Below are the code and all the weights of a small trained network. Each question names an input and a class and asks about switching units off, where a switched-off unit gives its printed mean instead of its output.

import numpy as np


def w(rows, s, z=0):
    codes = np.array(rows[::2]) - 128.0
    scale = np.full(codes.shape[1], s)
    scale[-1] = z or s
    return codes * scale


def f(y):
    return np.maximum(y, 0)


def log_softmax(a):
    a = a - a.max(-1, keepdims=True)
    return a - np.log(np.exp(a).sum(-1, keepdims=True))


def net(x, mask):
    res = np.array(x, float).reshape(1, 3) / 4 @ E
    y = f(res @ A[0][:, :-1].T + A[0][:, -1])
    res = res + np.where(mask, y, B[0][:, -1]) @ B[0][:, :-1]
    return log_softmax(res[-1] @ U[:, :-1].T + U[:, -1])


A, B = {}, {}
E = w([
[117,164,207,106,139,150,43,33,164],'x0',
[193,73,84,110,212,127,76,140,212],'x1',
[164,140,95,195,7,89,114,54,162],'x2',
],0.014)
A[0] = w([
[123,184,190,151,163,128,83,112,145,4],'neuron 1',
[152,141,182,97,144,145,84,95,143,98],'neuron 2',
[125,187,146,79,90,154,81,135,153,20],'neuron 3',
[156,73,193,104,141,99,72,72,122,61],'neuron 4',
[120,96,99,34,126,90,191,132,112,177],'neuron 5',
[112,146,172,103,133,179,75,89,117,193],'neuron 6',
[63,131,75,97,149,137,151,138,122,204],'neuron 7',
[146,80,156,89,149,103,95,175,118,159],'neuron 8',
[157,147,86,92,98,108,155,135,132,94],'neuron 9',
[171,146,104,203,66,129,88,85,156,142],'neuron 10',
[143,76,134,107,130,148,119,174,190,52],'neuron 11',
[191,59,86,104,195,161,79,142,163,181],'neuron 12',
[101,161,83,170,125,157,186,206,133,31],'neuron 13',
[102,161,196,115,100,130,161,148,93,15],'neuron 14',
[150,192,135,160,76,131,157,112,140,171],'neuron 15',
[53,161,165,60,159,187,162,173,91,92],'neuron 16',
[104,91,103,90,148,144,113,158,105,252],'neuron 17',
[112,188,120,99,171,150,103,72,205,168],'neuron 18',
[112,82,147,106,134,156,79,164,76,61],'neuron 19',
[183,69,117,153,182,138,100,110,122,46],'neuron 20',
[128,141,251,76,188,221,140,150,150,137],'neuron 21',
[193,136,91,125,136,147,89,106,123,244],'neuron 22',
[83,162,132,83,88,142,150,139,115,5],'neuron 23',
[140,103,109,153,185,150,87,147,163,41],'neuron 24',
[121,158,160,130,115,144,150,111,92,19],'neuron 25',
[178,155,97,117,148,74,141,106,199,66],'neuron 26',
[128,114,76,125,144,171,158,179,103,85],'neuron 27',
[36,203,119,131,101,133,218,122,91,100],'neuron 28',
[194,54,89,159,91,109,182,165,141,254],'neuron 29',
[146,68,50,125,121,133,152,189,124,68],'neuron 30',
[128,178,174,100,134,195,140,48,102,90],'neuron 31',
],0.012,0.0051)
B[0] = w([
[236,11,134,89,43,166,155,191,103,168],'neuron 1',
[193,138,191,26,84,129,130,179,161,183],'neuron 2',
[196,118,93,112,80,192,203,173,116,153],'neuron 3',
[225,109,192,76,56,169,130,163,148,178],'neuron 4',
[151,211,129,69,57,178,79,174,87,188],'neuron 5',
[166,141,134,50,67,198,66,211,119,192],'neuron 6',
[88,180,77,130,78,179,124,65,202,182],'neuron 7',
[141,193,126,91,101,163,156,57,206,185],'neuron 8',
[173,91,139,122,39,187,142,188,174,157],'neuron 9',
[152,187,78,154,107,149,210,55,184,211],'neuron 10',
[113,44,139,126,131,50,170,96,37,174],'neuron 11',
[19,81,165,88,113,35,115,38,38,249],'neuron 12',
[253,140,174,66,61,121,122,180,92,195],'neuron 13',
[74,32,69,158,181,77,135,134,46,166],'neuron 14',
[61,173,42,134,95,146,201,99,174,184],'neuron 15',
[117,197,55,144,88,145,240,20,165,211],'neuron 16',
[77,221,9,127,59,207,99,102,170,198],'neuron 17',
[107,132,183,19,51,153,121,160,97,197],'neuron 18',
[172,78,49,128,155,68,152,92,96,161],'neuron 19',
[143,118,82,45,147,75,205,84,98,178],'neuron 20',
[156,212,23,96,35,169,202,64,163,225],'neuron 21',
[8,186,121,100,141,112,149,105,142,182],'neuron 22',
[136,56,111,136,191,73,169,140,25,153],'neuron 23',
[107,58,138,103,172,16,204,107,83,184],'neuron 24',
[107,49,127,195,189,49,137,160,67,150],'neuron 25',
[43,50,113,153,139,43,163,56,60,170],'neuron 26',
[202,126,166,39,44,165,106,190,104,194],'neuron 27',
[90,114,134,113,173,46,94,137,61,210],'neuron 28',
[118,196,194,8,24,209,120,124,125,238],'neuron 29',
[222,141,183,33,61,145,165,146,110,216],'neuron 30',
[142,88,100,50,73,118,75,160,40,178],'neuron 31',
],0.0062,0.02)
U = w([
[211,98,163,71,58,157,108,164,101,54],'0',
[176,143,62,137,83,140,185,20,167,72],'1',
[114,31,105,98,125,36,134,106,10,81],'2',
[82,169,123,90,76,175,89,87,130,220],'3',
[177,139,255,204,192,137,77,218,157,2],'4',
[119,130,136,246,180,220,26,190,89,2],'5',
],0.0092,0.0051)

Each question gives the input, the list of numbers given to net, and the class t.
The units are the neurons (one row each of A and B). Each row of codes is followed by its name. A weight is (code - 128) times the scale printed after its matrix; where a second scale follows, it is the last column's (A, B and U).
mask holds one flag per neuron, in row order. A switched-off neuron (its flag False) gives its mean, the last column of its row in B, instead of its output. The means were averaged over made-up inputs and are rounded, as every weight is.
A unit's drop is (log p(t) with every unit on - log p(t) with that unit switched off) / (log p(t) with every unit on - log p(t) with every unit switched off).
unit that matters most: the unit with the biggest drop
top k neurons: the k neurons with the biggest drops, biggest first
drop when u is switched off: that unit's drop, to one decimal
input [-3,-7,-6], class 2: unit that matters most => neuron 28
input [6,-6,-6], class 0: top 2 neurons => [neuron 6; neuron 31]
input [-7,8,4], class 2: top 2 neurons => [neuron 12; neuron 26]
input [4,-6,-8], class 1: top 2 neurons => [neuron 16; neuron 21]
input [4,5,-4], class 2: top 3 neurons => [neuron 12; neuron 24; neuron 29]
input [-1,3,-3], class 3: top 3 neurons => [neuron 10; neuron 12; neuron 16]
input [8,-1,-8], class 0: top 2 neurons => [neuron 6; neuron 1]
input [6,7,-1], class 2: top 2 neurons => [neuron 12; neuron 24]
input [2,5,-5], class 1: top 2 neurons => [neuron 21; neuron 8]
input [-2,-4,-3], class 2: top 3 neurons => [neuron 28; neuron 10; neuron 29]
input [-7,5,-8], class 1: top 2 neurons => [neuron 16; neuron 17]
input [6,-1,6], class 0: drop when neuron 18 is switched off => 0.3
input [5,2,-8], class 1: drop when neuron 20 is switched off => 0.0
input [-7,1,7], class 0: unit that matters most => neuron 29
input [5,2,5], class 0: drop when neuron 8 is switched off => 0.2
